What each symbol does to the items:
w369: ^>w518, @>w622, &>w45, *>w268, §>w253, $>w898
w867: ^>w50, @>w154, &>w179, *>w309, §>w377, $>w916
w949: ^>w470, @>w160, &>w289, *>w63, §>w331, $>w74
w898: ^>w177, @>w488, &>w913, *>., §>w245, $>w369
w381: ^>w731, @>w320, &>w17, *>w928, §>w419, $>w512
w265: ^>w488, @>w177, &>w294, *>w575, §>w223, $>w457
w339: ^>w409, @>w115, &>w419, *>w21, §>w17, $>w671
w16: ^>w245, @>w223, &>w661, *>w512, §>w177, $>w928
w179: ^>w575, @>., &>w867, *>w488, §>w373, $>w36
w904: ^>w661, @>w74, &>w245, *>w794, §>w913, $>w160
w115: ^>w916, @>w339, &>w788, *>w902, §>w336, $>w50
w902: ^>w331, @>w21, &>w457, *>w115, §>w470, $>w294
w365: ^>w17, @>w63, &>w731, *>w160, §>w409, $>w794
w2: ^>w377, @>w354, &>w741, *>w360, §>w50, $>w336
w320: ^>w850, @>w381, &>w336, *>w626, §>w788, $>w741
w336: ^>w63, @>w17, &>w320, *>w470, §>w115, $>w2
w245: ^>w16, @>w578, &>w904, *>w52, §>w898, $>w253
w850: ^>w320, @>w731, &>w63, *>w289, §>w36, $>w373
w419: ^>w268, @>w788, &>w339, *>w518, §>w381, $>w814
w177: ^>w898, @>w265, &>w443, *>w814, §>w16, $>w518
w160: ^>w315, @>w949, &>w253, *>w365, §>w45, $>w904
w17: ^>w365, @>w336, &>w381, *>w315, §>w339, $>w354
w253: ^>w928, @>w289, &>w160, *>w731, §>w369, $>w245
w575: ^>w179, @>w814, &>w50, *>w265, §>w741, $>w788
w409: ^>w339, @>w916, &>w268, *>w45, §>w365, $>w154
w512: ^>w52, @>w741, &>w354, *>w16, §>w814, $>w381
w154: ^>w671, @>w867, &>., *>w913, §>w794, $>w409
w518: ^>w369, @>w457, &>w21, *>w419, §>w928, $>w177
w457: ^>w622, @>w518, &>w902, *>w788, §>w626, $>w265
w488: ^>w265, @>w898, &>w309, *>w179, §>w578, $>w622
w928: ^>w253, @>w626, &>w315, *>w381, §>w518, $>w16
w661: ^>w904, @>w360, &>w16, *>w354, §>w443, $>w315
w354: ^>w794, @>w2, &>w512, *>w661, §>w671, $>w17
w74: ^>w360, @>w904, &>w578, *>w377, §>w309, $>w949
w360: ^>w74, @>w661, &>w223, *>w2, §>w294, $>w470
w731: ^>w381, @>w850, &>w365, *>w253, §>w268, $>w52
w622: ^>w457, @>w369, &>w331, *>w36, §>w289, $>w488
w470: ^>w949, @>w315, &>w626, *>w336, §>w902, $>w360
w315: ^>w160, @>w470, &>w928, *>w17, §>w21, $>w661
w373: ^>w741, @>w52, &>w377, *>w578, §>w179, $>w850
w223: ^>w578, @>w16, &>w360, *>w741, §>w265, $>w626
w63: ^>w336, @>w365, &>w850, *>w949, §>w916, $>w377
w788: ^>w36, @>w419, &>w115, *>w457, §>w320, $>w575
w21: ^>w45, @>w902, &>w518, *>w339, §>w315, $>w443
w913: ^>w443, @>w309, &>w898, *>w154, §>w904, $>w45
w36: ^>w788, @>w268, &>w916, *>w622, §>w850, $>w179
w626: ^>w289, @>w928, &>w470, *>w320, §>w457, $>w223
w443: ^>w913, @>w294, &>w177, *>w671, §>w661, $>w21
w377: ^>w2, @>w794, &>w373, *>w74, §>w867, $>w63
w294: ^>w309, @>w443, &>w265, *>w50, §>w360, $>w902
w578: ^>w223, @>w245, &>w74, *>w373, §>w488, $>w289
w814: ^>., @>w575, &>w671, *>w177, §>w512, $>w419
w268: ^>w419, @>w36, &>w409, *>w369, §>w731, $>.
w671: ^>w154, @>w50, &>w814, *>w443, §>w354, $>w339
w794: ^>w354, @>w377, &>w52, *>w904, §>w154, $>w365
w741: ^>w373, @>w512, &>w2, *>w223, §>w575, $>w320
w289: ^>w626, @>w253, &>w949, *>w850, §>w622, $>w578
w50: ^>w867, @>w671, &>w575, *>w294, §>w2, $>w115
w45: ^>w21, @>w331, &>w369, *>w409, §>w160, $>w913
w309: ^>w294, @>w913, &>w488, *>w867, §>w74, $>w331
w916: ^>w115, @>w409, &>w36, *>w331, §>w63, $>w867
w331: ^>w902, @>w45, &>w622, *>w916, §>w949, $>w309
w52: ^>w512, @>w373, &>w794, *>w245, §>., $>w731

In the rows, 48 stands for zero.

The rows follow the links: the fewer symbols apart two items are, the more alike their rows tend to be.

Each row is also shifted at random along 5 hidden directions that mean nothing.

Some items, each with a row of numbers:
w814 [50,42,60,53,53,52,42,46,40,48,43,40,39,45,50,46,49,48,59,47,46,43,39,41,46,41,41,44,40,49,40,53,46,47,38,46,49,49]
w369 [42,56,46,51,52,43,42,49,54,49,50,44,56,49,45,40,40,43,39,41,47,46,58,50,43,53,50,46,51,41,42,46,48,47,55,43,51,49]
w512 [32,41,53,60,64,48,43,44,29,56,44,40,46,58,66,42,33,44,50,42,54,41,41,38,45,44,39,48,37,48,44,48,39,46,38,44,44,56]
w794 [46,51,36,30,48,43,54,56,44,38,41,51,49,50,35,57,45,52,40,47,43,47,47,55,45,47,57,55,59,58,50,55,52,38,44,43,52,33]
w179 [51,47,43,41,28,44,44,47,48,48,45,41,54,38,46,43,58,51,51,56,47,55,57,56,52,50,49,65,44,51,57,43,42,52,45,42,55,49]
w419 [33,53,57,50,51,57,52,46,53,41,48,56,43,44,28,50,44,44,51,43,38,45,47,45,37,42,56,35,56,49,44,43,49,44,43,48,43,52]
w913 [78,43,48,41,55,45,43,46,50,41,43,37,40,45,53,56,58,52,45,46,51,38,38,47,48,49,42,44,48,45,39,61,51,41,43,53,57,37]
w898 [58,53,42,43,43,42,41,46,55,42,46,47,43,41,36,50,52,55,51,46,44,47,51,51,46,55,55,48,57,45,47,51,51,40,45,48,59,45]
w154 [51,45,52,44,31,43,53,50,47,57,42,44,53,42,43,47,49,57,55,54,44,59,52,47,44,45,51,53,49,49,53,44,49,46,43,44,54,54]
w457 [46,52,53,59,61,52,47,45,50,51,55,54,53,53,48,44,38,40,50,46,40,43,52,48,41,47,46,38,54,41,43,48,48,51,51,53,45,58]
w741 [41,40,54,58,49,53,47,47,36,54,54,48,39,51,55,54,49,48,57,53,55,44,39,40,48,42,47,50,38,53,52,51,43,50,39,50,41,60]
w309 [46,46,51,49,47,44,47,44,52,54,49,43,44,44,55,51,58,50,58,55,52,42,42,46,47,47,41,48,52,40,45,57,48,47,45,54,51,54]
w52 [56,47,50,49,45,42,48,48,40,55,46,39,43,47,46,55,44,54,53,50,53,54,50,36,49,38,55,51,41,60,54,41,49,50,42,46,51,55]
w245 [48,47,49,58,49,35,41,51,43,58,48,44,43,48,56,48,45,55,58,43,54,56,51,37,45,49,52,47,45,52,51,47,49,46,47,50,51,59]
w17 [12,52,48,42,26,54,53,60,59,39,47,53,39,39,33,49,60,54,55,49,44,59,47,51,54,49,59,46,40,57,54,45,59,48,52,49,47,41]
w365 [51,50,53,48,53,44,51,49,38,51,43,39,55,56,60,42,42,46,34,44,54,47,49,41,45,40,42,50,38,51,51,43,48,49,49,40,43,44]
w115 [31,49,53,44,31,53,58,52,53,48,46,54,60,40,38,39,47,50,49,53,35,56,57,54,46,44,51,48,49,45,51,41,48,53,52,46,45,51]
w36 [25,55,51,49,42,50,44,42,51,50,50,41,53,43,50,37,50,45,48,51,46,46,56,48,44,43,44,49,42,44,48,40,39,54,52,43,50,52]
w949 [72,50,48,53,40,39,57,50,48,64,55,49,59,52,55,49,42,46,52,54,52,62,55,42,47,47,50,49,46,52,59,43,52,48,55,53,45,60]
w63 [47,55,39,36,56,50,55,50,43,36,49,50,52,54,43,51,46,44,28,49,51,37,48,53,45,38,44,53,55,52,49,48,43,51,49,48,46,30]
w470 [28,48,43,51,43,52,48,47,54,48,51,58,50,49,51,47,54,43,49,46,50,51,49,53,55,56,49,45,44,45,54,50,51,49,57,54,42,44]
w223 [80,42,38,45,50,45,47,51,41,55,49,54,59,57,46,48,40,48,45,49,47,61,55,52,53,56,57,58,56,51,54,46,45,48,50,49,46,50]
w518 [58,47,58,60,59,53,43,45,46,51,44,43,41,49,58,44,48,41,50,40,48,36,40,41,48,50,36,37,39,41,40,52,49,49,47,45,46,50]

From each start, follow one symbol. Which item do you reach?
Answers are names.
[45,58,41,40,37,45,47,54,63,35,52,59,37,42,26,56,56,50,50,45,42,54,47,46,45,53,69,42,56,55,52,48,59,46,56,51,50,42]
*	w731
[52,54,47,49,47,50,48,45,46,46,53,48,43,49,51,47,55,44,45,51,53,45,50,41,49,42,46,53,40,56,52,42,46,54,48,47,45,46]
&	w63
[45,49,49,42,34,59,49,48,52,38,46,55,42,38,36,44,57,44,49,51,39,47,54,57,51,47,50,50,47,49,46,39,45,52,50,43,47,38]
^	w36
[42,47,57,45,37,51,51,51,54,46,40,48,52,42,42,41,48,50,47,45,43,53,52,52,51,42,44,47,46,45,50,42,50,50,49,39,46,43]
*	w21
[35,38,44,55,38,48,46,53,47,59,52,51,53,50,58,49,47,51,54,52,49,63,53,51,55,58,52,56,44,47,58,50,46,49,56,53,49,53]
§	w294
[21,58,38,46,63,46,46,47,43,38,48,49,58,57,42,41,33,40,25,38,42,43,53,48,40,48,52,52,56,50,44,42,44,46,51,37,49,36]
@	w850
[46,52,50,45,46,51,48,47,59,43,44,51,50,45,39,47,48,46,46,40,45,48,48,52,47,53,49,41,55,40,41,51,56,43,55,49,47,41]
$	w443
[73,47,42,44,52,41,44,41,50,47,47,42,48,42,48,49,49,48,46,51,50,45,51,55,47,54,45,55,53,45,44,50,43,50,44,48,56,45]
&	w309
[63,55,43,52,49,41,46,47,53,51,59,51,45,48,50,52,52,45,46,49,53,52,49,44,51,50,55,47,46,53,52,44,50,52,57,52,46,53]
&	w949
[72,42,46,53,60,42,44,48,36,53,51,46,43,54,47,53,39,51,52,43,50,53,45,40,45,52,55,46,51,52,48,53,50,45,45,50,44,56]
$	w928
[29,46,46,42,51,47,47,49,46,45,49,45,38,52,53,57,60,49,47,53,56,39,38,48,49,44,42,53,42,54,46,53,47,51,42,51,51,40]
*	w74
[36,52,47,53,51,53,59,48,41,53,54,58,54,58,42,48,35,42,47,49,41,56,51,43,41,46,50,46,48,51,53,40,45,51,50,47,39,59]
&	w336
[50,41,51,44,48,47,56,51,44,48,49,53,37,47,36,62,48,53,54,47,47,54,41,42,45,42,59,44,55,58,46,51,56,42,38,55,43,46]
&	w512
[35,53,55,48,59,50,50,48,47,47,43,44,53,50,55,44,41,44,36,44,47,36,43,45,39,38,38,39,47,43,43,44,48,49,47,43,47,49]
^	w339
[41,44,42,44,49,52,34,50,51,36,40,43,43,46,52,42,54,47,50,42,49,40,41,57,57,61,42,50,40,43,40,59,41,45,46,47,58,37]
^	w898
[43,43,57,60,51,50,55,44,40,59,52,47,50,49,47,45,45,48,64,56,44,52,51,39,40,42,48,48,46,45,46,44,43,52,41,48,47,64]
@	w814
[59,40,51,50,47,45,50,46,47,58,49,46,60,47,53,41,43,54,51,53,45,58,56,54,49,51,45,53,53,43,49,50,47,47,50,50,49,57]
^	w309
